[ 88 179  51 223] result: 88, 223

[[32 35 23 14 20 43 17]
 [ 8 58 58 62 61 20 78]
 [64 34 33 21 18 62  6]] result: 32, 6

[1 7 6 6 4] result: 1, 4

[59 85 54 26 16] result: 59, 16

[[1 6 3 2 6 3 7]
 [1 6 2 1 4 5 4]
 [5 6 4 2 3 6 3]] result: 1, 3

[17 61 78 42 36 61 28] result: 17, 28

[[ 36 -42 -46 -20]
 [-10  11 -12  18]] result: 36, 18
---
[[ -6  11  -5  -2  -3  -2  11 -10   0  -2  11  -3]
 [  5 -25  -3 -13 -12   5  -4  24  -5   9 -26  -6]
 [ -2 -13 -10 -18 -26   5   7  23  -9   9 -27 -16]
 [ -2 -18 -11 -24 -30   9   6  34 -10  11 -39 -19]
 [-11  28   2  11  13  -9  15 -36   8 -10  38   6]
 [ -2  22  12  21  25  -6  -4 -27   9  -9  31  15]
 [  8 -12   3   0   4   5 -13  13   0   0 -13   4]
 [  3 -13  -2  -6 -12   1  -4  15  -5   6 -17  -6]
 [  0  13   1   4   3   1  -2   0   0  -4  -2   1]
 [ -1  -9  -5 -12 -19   0   5  13  -7   9 -17 -11]] ==> -6

[[ 10   2  26 -20  16  17 -15  -3   2  12 -11   2   8]
 [ 12  -7  28 -27  -1   0 -11 -12   2  16 -11  -7   7]
 [-14   1  -3  15 -15  -7  25  12  -7  -9   2  12  13]
 [-16  -2 -17  18 -10 -14  26   1 -10 -10   9   0  -8]
 [ 10  12  -3  -1  19  16  -2   5   6  10  -1  14   7]
 [ 10   0  28 -21  13  14 -15  -6   2  14 -11   1   8]
 [  9   2  27 -20  16  16 -17   2   2   9 -11   4   8]
 [-12  -7 -32  22  -8  -9   7  -4  -5  -5  12 -12 -24]
 [ 10  12  -2  -1  20  14  -5   9   6   8  -1  15   7]
 [ 13  12  -1  -1  23  16  -9   4   7   9  -4  13   6]] ==> -24

[[39 37 26 16  7  3  0  1  1 -1  1  1 -2  0  1]
 [ 0  0  0 -1  0 -1  0  0  1  2  7 16 26 36 38]
 [ 1  0  0  0  1  5 11 20 33 38 37 26 15  7  1]
 [ 1  1  0  0  0  0  2  2  6 15 26 35 38 32 22]
 [ 0  0  3  7 14 26 36 38 33 22 12  4  2  1 -1]
 [39 35 25 14  5  2  1  1 -1 -1 -1  0 -1 -1  0]
 [38 31 19 11  5  2  2  0  0  0  0 -1  0  1 -1]
 [27 36 36 30 19  8  3  2  1 -1 -1  0  0 -1  0]
 [39 35 25 16  8  3  0  0  1 -1  0  0 -1  1  1]
 [ 1  6 14 26 35 39 32 21 10  5  1  0  1  0  1]] ==> 0

[[ 11 -41 -16  24   6  -4  -9]
 [ -4  29  -2   2  -3  23  21]
 [-41   1  12 -12   5  20   9]
 [  0  -7   0   3   5  20   0]
 [ 19  10 -43  18 -15   2  15]] ==> 9

[[ -7  19   3  13 -16  -7   9  -1 -10  -4  13  -1]
 [ -3   6  19  21  -2 -13  -8  13   0  10   8   9]
 [-14   0 -13 -17 -21  11  13   8   9  -3 -10 -17]
 [ -5  14  13  11 -15  -9  -3  12 -11  15  -6   5]
 [-19  -3 -15 -16 -12  11  18   6   9 -13   1   1]
 [ 12 -22  -7 -11  33  23 -19 -13  10  -5  -8  17]] ==> 5

[[-12 -10  -8   9  -7  -6  -7  -7]
 [ -2  16  -1  21   9  -9 -24  19]
 [-13 -25  13 -11 -10  11 -10  -3]
 [-18 -24 -11  -7   5  21  -6   6]
 [ 26 -19  38   5 -10  -7 -18  17]
 [ -2  -2 -14 -13   8  11  16 -10]] ==> 6
---
[[548 600 403 406 691 653]
 [734 586 461 984 276 236]] out 984

[[ 428 -643 -413 -491   56]
 [ 816  466  767  906   11]] out 767

[[5 8 4 9 7]
 [4 2 3 8 7]] out 3

[[149 106 146 176  90 144]
 [156 185 221  38 123  79]] out 38

[[ 64 124 472 259 106 255]
 [763 505  13 370 511 377]] out 370

[[ 98 145 100 188 104 189 178]
 [ 11 181 216 151 182 197  51]] out 182

[[5 6 8 4]
 [5 3 0 3]] out 3
---
[ 0  1  3 41  8  0] -> 0, 0

[[-39  23  19  13]
 [ 17  -9 -33 -20]] -> -39, -20

[[  5 -22 -28   3  38  27]
 [ 11 -21  19 -14  -2  18]
 [-16 -33  15  -9 -29   1]] -> 5, 1

[ 26 -11 -22  22  36] -> 26, 36

[  2 -12   7  26 -17  37] -> 2, 37

[[-15  12   0   1  -8   9   0]
 [  0 -31  11   0  -1 -21  -6]
 [ -7   4  16  10 -16  -2   1]] -> -15, 1
---
[[ 32  17   2  -3  21]
 [ 20  12 -13  24   1]
 [ 19  17 -14  17   7]] 20

[[-13  19  12   8   4  -4]
 [ -7 -13   0   9 -32  -1]] -7

[[ 33   3   1  -7  26]
 [ -4   0 -11 -12  -4]
 [ -1 -30  12  -6   0]] -4

[[ -4  11 -21  -4 -15 -32]
 [ 19   9   2  -6  21  19]
 [ 21 -19   0  -6  12 -19]] 19

[[ -9 -23  -2  -7   2  24 -10]
 [ -9 -42 -22 -16   1  34 -15]
 [-11 -26 -16 -12 -14  17 -23]] -9

[[  7 -16 -25 -36  -9  -9 -19]
 [-19  -9  20  11  -9 -15  -6]] -19

[[ 41  -1  11 -24 -32]
 [-22  25 -23   1  -7]] -22

[[  5 -26 -40  25]
 [ 36 -43 -39  18]] 36

[[-37  -7  -7  34]
 [ 28 -23 -27  -2]] 28

[[  9  -5  14  10]
 [ 19  11  25 -31]
 [ -7  34  27   1]] 19
---
[[ 35  36  36 -31  32 -31]
 [-35  39  39  17  40  19]
 [  0 -32 -31  41 -27  41]] ⇒ 0

[[-19 -41 -40 -27  40]
 [ 39  34  28  42 -39]
 [ 40  27  14  41 -36]] ⇒ 40

[[-32   1  -5  -6  16  15]
 [ -6  13   1  -2 -14  -4]
 [-21 -14  -6  -4  22  12]] ⇒ -21

[[-24  14  -2  30   4]
 [ 32  -2   6  -3 -20]
 [ 17   8 -22  -5 -10]] ⇒ 17

[[  0 -18   6  -2 -40   0   2]
 [-14   3   0 -29  12 -27   2]
 [  0  24  23   0   3  -1   2]] ⇒ 0

[[ 10  25 -24 -13 -26  -8 -10]
 [-11 -22  12 -10  -6   9  23]
 [ -7 -36  18   4  10 -24   1]] ⇒ -7
---
[-31   8   0  22  -9] >> 0

[[ 36 -12  30  21  -6]
 [ 32  13  -8  34  12]] >> 30

[[ 25  -8  -6  -3   6]
 [-16   0  24  34 -33]] >> -6

[[-19 -27   2  22  -5]
 [  1 -34  25   7  -7]
 [ 11  25  -2 -16  -7]] >> 2

[ 36 -21   7  18  -3] >> 7

[-32  17  -8  -6   7] >> -8

[[  6  31 -26  29 -31]
 [ 23  29 -18   3  33]
 [ 27 -13 -23 -11  31]] >> -26

[ -5   0 -36  14   9] >> -36
---
[ 0.18  0.09 -0.06 -0.13 -0.05 -0.09]	-0.09, 0.18

[  6.94  16.62   3.73  -3.19 -10.89  -9.54   8.77]	8.77, 6.94

[ 116.7 -108.0   76.7   57.0  -81.7   -1.4]	-1.4, 116.7

[[ -7.576  -6.316  -7.895 -16.046]
 [-14.218  -8.370   3.938  15.403]]	-16.046, -14.218

[-0.033  1.136 -0.134 -1.047  0.155]	0.155, -0.033

[-0.3  0.0 -2.0 -1.8  1.3 -0.2  0.8]	0.8, -0.3

[   2.149   -8.876 -114.056  136.830  -86.708]	-86.708, 2.149

[[ 0.7 -0.7  0.9  1.1]
 [ 1.6 -1.9  0.3  0.0]]	1.1, 1.6
---
[-12 -11   2 -31   7   1 -27] -> -27, -12

[-40   2  14  27   9] -> 9, -40

[[  7   5 -41 -10  -5   5  -9]
 [-18  17 -42 -14 -19   0 -13]
 [  8 -22  32  23   7  15  22]] -> -9, 8

[ 17  25  -8  42 -20  23] -> 23, 17

[[  4 -17  12 -22   6 -31]
 [-14   4  -4 -11   0  -6]
 [ -8   7   6 -10   8  -8]] -> -31, -8

[ 26  -5  25 -36 -34 -29] -> -29, 26

[-17  22  30 -20] -> -20, -17

[ 16 -33 -21  37] -> 37, 16

[-33 -28 -26 -24 -27  29  16] -> 16, -33
---
array([-0.43, -0.41, -0.17, -1.03, -0.38,  1.31, -0.33]) ==> -0.43
array([ 0.3, -1.7,  1.1,  0.0]) ==> 0.3
array([-0.61,  1.32, -0.39, -1.97, -0.04, -1.35]) ==> -0.61
array([ 10.44, -14.93, -15.27,  12.01,  14.23,  11.28,  16.35]) ==> 10.44
array([-16.06, -14.83,  10.67,   0.85]) ==> -16.06
array([ 0.1, -0.8,  0.2, -1.1, -1.0,  1.5,  1.6]) ==> 0.1
array([ 0.129, -0.020,  0.167,  0.072, -0.144]) ==> 0.129
array([ 10.4,   8.1, -18.4,  -1.0,   7.5]) ==> 10.4
---
array([[992, 302, 831, 170],
       [978, 479, 735, 584]]) -> 735

array([[4, 5, 4, 3, 8, 4],
       [6, 4, 4, 5, 6, 2],
       [7, 3, 3, 3, 4, 6]]) -> 6

array([[133,  56,  99, 208,  35,  56],
       [ 91, 163, 121,  15, 190, 164]]) -> 190

array([[ 339,  451, -556,  722],
       [-200,  727, -131,  509]]) -> -131

array([[727, 723, 620, 732, 697, 321, 678],
       [680, 748, 498, 702, 700, 647, 737],
       [897, 574, 533, 495, 813, 165, 727]]) -> 647

array([[123, 196,  71,  68, 154, 132],
       [ 68,   3, 130, 125,  57,  38],
       [132, 106,  90,  67,  97, 153]]) -> 57

array([[  91, -271,  -77,  666,   36, -667],
       [  62, -387,   10,  788,  -34, -340]]) -> -34

array([[143,   9, 166,  74],
       [ 86, 157,  60,  48],
       [176, 192, 211, 224]]) -> 60
